Below is a small trained network, with its code and all its weights. Each question gives an input and a class and asks what happens when units are switched off, that is, made to give their printed mean instead of their output.

import numpy as np


def w(rows, s, z=0):
    codes = np.array(rows[::2]) - 128.0
    scale = np.full(codes.shape[1], s)
    scale[-1] = z or s
    return codes * scale


def f(y):
    return y / 2 * (1 + np.tanh(0.7978845608 * (y + 0.044715 * y**3)))


def log_softmax(a):
    a = a - a.max(-1, keepdims=True)
    return a - np.log(np.exp(a).sum(-1, keepdims=True))


def net(x, mask):
    res = np.array(x, float).reshape(1, 2) / 4 @ E
    y = f(res @ A[0][:, :-1].T + A[0][:, -1])
    res = res + np.where(mask, y, B[0][:, -1]) @ B[0][:, :-1]
    return log_softmax(res[-1] @ U[:, :-1].T + U[:, -1])


A, B = {}, {}
E = w([
[254,208,96,70,89,41,216,197,206,57],'x0',
[133,86,44,145,75,23,33,96,156,50],'x1',
],0.0093)
A[0] = w([
[102,139,197,122,184,193,143,131,67,225,148],'N1',
[172,126,68,106,81,89,119,139,156,97,119],'N2',
[122,80,63,168,103,81,53,69,137,89,192],'N3',
[156,124,151,144,129,142,129,140,120,126,120],'N4',
[184,199,177,82,133,128,171,175,135,139,122],'N5',
[194,152,90,90,109,57,169,192,255,80,186],'N6',
[52,54,137,178,148,140,49,57,72,147,157],'N7',
[148,180,123,91,125,122,179,186,179,132,150],'N8',
[102,129,219,179,219,212,159,117,56,203,165],'N9',
[146,111,119,125,123,99,98,110,142,123,113],'N10',
[158,203,178,87,170,137,251,169,129,135,133],'N11',
[126,169,175,119,153,148,185,151,110,161,255],'N12',
[170,174,97,105,80,57,152,152,180,81,170],'N13',
],0.01,0.0098)
B[0] = w([
[89,102,193,64,170,137,121,185,79,164,218],'N1',
[130,158,137,116,163,102,118,105,117,98,180],'N2',
[81,149,93,163,121,98,3,72,78,158,203],'N3',
[139,140,148,120,133,141,133,128,137,126,129],'N4',
[136,77,125,127,90,168,146,137,154,105,182],'N5',
[176,168,102,173,106,107,137,103,160,33,255],'N6',
[87,90,101,161,90,132,113,123,83,179,234],'N7',
[171,114,109,156,87,150,151,140,161,105,189],'N8',
[95,128,170,68,157,152,120,173,89,169,241],'N9',
[127,131,134,139,142,105,108,120,108,111,139],'N10',
[144,47,115,119,112,183,167,165,151,133,200],'N11',
[168,180,154,106,160,150,207,164,138,128,206],'N12',
[160,149,104,191,132,98,119,107,135,89,221],'N13',
],0.014,0.02)
U = w([
[140,245,139,134,235,91,157,122,108,165,255],'0',
[117,109,141,105,114,125,113,125,136,112,49],'1',
[64,89,92,164,67,119,93,103,88,186,183],'2',
[98,123,175,52,228,142,137,161,86,185,154],'3',
[131,95,139,114,127,121,110,121,130,124,45],'4',
[146,104,145,90,122,166,162,169,153,132,92],'5',
[166,129,100,159,93,137,165,130,184,98,130],'6',
[135,200,101,159,134,68,92,80,125,98,107],'7',
],0.012,0.004)

Each question gives the input, the list of numbers given to net, and the class t.
The units are the neurons (one row each of A and B). Each row of codes is followed by its name. A weight is (code - 128) times the scale printed after its matrix; where a second scale follows, it is the last column's (A, B and U).
mask holds one flag per neuron, in row order. A switched-off neuron (its flag False) gives its mean, the last column of its row in B, instead of its output. The means were averaged over made-up inputs and are rounded, as every weight is.
A unit's drop is (log p(t) with every unit on - log p(t) with that unit switched off) / (log p(t) with every unit on - log p(t) with every unit switched off).
most important unit: the unit with the biggest drop
top k neurons: the k neurons with the biggest drops, biggest first
drop of u: that unit's drop, to one decimal
input [0,-2], class 3: most important unit => N6
input [1,0], class 6: top 4 neurons => N3, N9, N1, N2
input [0,-1], class 3: top 3 neurons => N6, N13, N8
input [-7,0], class 3: top 3 neurons => N9, N1, N6
input [6,-7], class 6: top 2 neurons => N6, N8
input [6,3], class 7: top 2 neurons => N2, N13
input [0,1], class 7: top 3 neurons => N9, N1, N7
input [0,0], class 0: top 2 neurons => N7, N11
input [3,-3], class 6: top 2 neurons => N9, N1
input [4,2], class 7: top 2 neurons => N11, N2
input [-1,-1], class 3: drop of N6 => 0.4
input [1,-2], class 5: drop of N13 => 0.2
input [7,-8], class 6: drop of N6 => 0.4
input [4,-5], class 6: top neuron => N9
